In the rows, 128 means zero.
Each row has two labels, one from each of two sets.
[145 158  95 125 141 120 119 100 188 150 150 113 133 131 106 132 121 135
 143 103 126 114 139 131 136 123 121 136 119 116 115 121 160 127 123 126
 125 132 138 122 122 136 119 119 128 131 137  90 160 133 131 111 139 152
 128 114 140 129]  Q588 + (17)
[115 114 126 127 131 162 135  99 173 117 101 140 137 148 154 120 130 122
 112  91 140 121 135 155 129 154 141 138 114 168 147 103 142 110 161 143
 130 109 133 133 120 122 125 142 137 122 143 131 123 130 110 141 124 150
 130 130 138 140]  Q375 + (20)
[114 137 127 127 141 130 117 123 242 114 136 140 135 139 121 122 127 142
 141  93 133 110 135 105 130 145 145 125 124 141 139 110 139 123 110 136
 122 121 138 134 119 131 117 138 134 113 160  73 162 125 136 126 136 155
 125 124 140 127]  Q375 + (25)
[105 103 157 118 136 155 127 130 168  97  75 134 136 154 121  89 125 132
 157  87 124 140 131 132 138 172 151 135 108 134 160 137 126 122 144 149
 129 106 138 108 107 131 144 175 176 152 143  84 118 109 114 164 112 142
 117 151 136 133]  Q375 + (20)
[133 155 133 136 127 110 109 162 183 143 158 120 129 117 121 145 135 139
 149 138 129  71 129  84 121 123 121 132 130 113 105 116 122 150  96 135
 118 145 136 110 126 143 137 110 151 137 118  91 158 128 156 107 142 130
 109 138 117  97]  Q399 + (17)
[111  94 158 141 128 163 124 139 144  94  85 136 137 147 145 105 137 132
 127 107 131 116 143 147 129 166 151 129 110 146 163 107 123 147 143 147
 121 128 130 108 114 116 141 160 152 137 116 132  83 116 120 162 113 136
 135 158 120 127]  Q375 + (18)
[143 124 127 120 133 143 113 149 162 103 109 129 138 144 136 119 129 141
 166  95 133 112 147 129 151 156 140 126 112 133 141 129 148 139 151 130
 117 126 136 104 113 126 127 139 130 130 135  94 114 118 131 132 119 146
 137 137 140 124]  Q375 + (20)
[112 150 106 146 125 123 114 130 243 116 155 131 139 140 141 125 138 139
 127 115 147  71 183 119 113 140 124 138 118 142 137  94 150 134  99 116
 113 140 125 123 117 138 126 119 114  88 135  68 188 135 131 130 145 171
 141 128 120 127]  Q375 + (17)
[132 141  93 130 139 125 125 125 138 149 122 104 138 134 113  99 123 131
 160 127 138  95 151 150 114 154 114 165  90  97 126 151 155 141 132 120
 135 135 118  94 126 149 162 144 203 172 111  93 199 130 126 161 130 159
 101 151 120 123]  Q399 + (18)
[121 108 136 120 136 151 117 157 216  65  99 136 142 142 142 119 128 133
 137  66 139 104 163 123 146 166 148 127 111 161 178 112 147 136 146 136
 123 113 135 106  99 106 124 169 144  96 136  79 101 111 117 157 124 150
 153 130 141 140]  Q375 + (20)
[122 128 118 118 134 101 127 168 130 108 126 122 128 114 104 113 114 126
 140 121 126 137 149 103 125 136 124 137 116 112 148 159 129 139 108 123
 143 118 121 115 122 122 139 158 166 130 120  92 148 123 128 150 129 124
 126 126 125 141]  Q375 + (20)
[130 123 147 117 132 126 121 154 120 135 101 117 132 135 111 109 125 138
 176 128 124 126 115 113 132 151 134 141 113  99 120 152 120 139 133 144
 131 123 136  98 118 145 152 148 182 180 124  99 133 117 136 139 118 123
  97 153 128 110]  Q399 + (20)
[108 132 132 124 133 150 125 111 189 128 103 128 143 163 131 109 133 134
 148 107 136 120 160 141 126 159 140 141 108 130 132 111 144 122 139 140
 131 119 129 122 115 151 134 131 131 142 133  79 140 124 119 131 120 152
 125 140 131 125]  Q375 + (20)
[120 151 111 130 128 138 121 127 252 122 140 131 139 134 137 138 127 127
 120  78 143  77 149 116 124 146 127 143 114 168 144 104 148 111 126 136
 128 116 138 123 110 123 123 140 151 100 152  79 165 132 131 127 144 166
 124 114 140 134]  Q375 + (25)
[121 113 150 117 132 135 135 140  89 141  92 121 130 139 118 102 124 123
 151 134 124 142 122 136 125 154 135 142 109 107 129 151 118 140 138 146
 144 118 128 110 124 142 150 152 181 178 112 121 124 118 123 149 114 119
 101 151 122 123]  Q399 + (20)
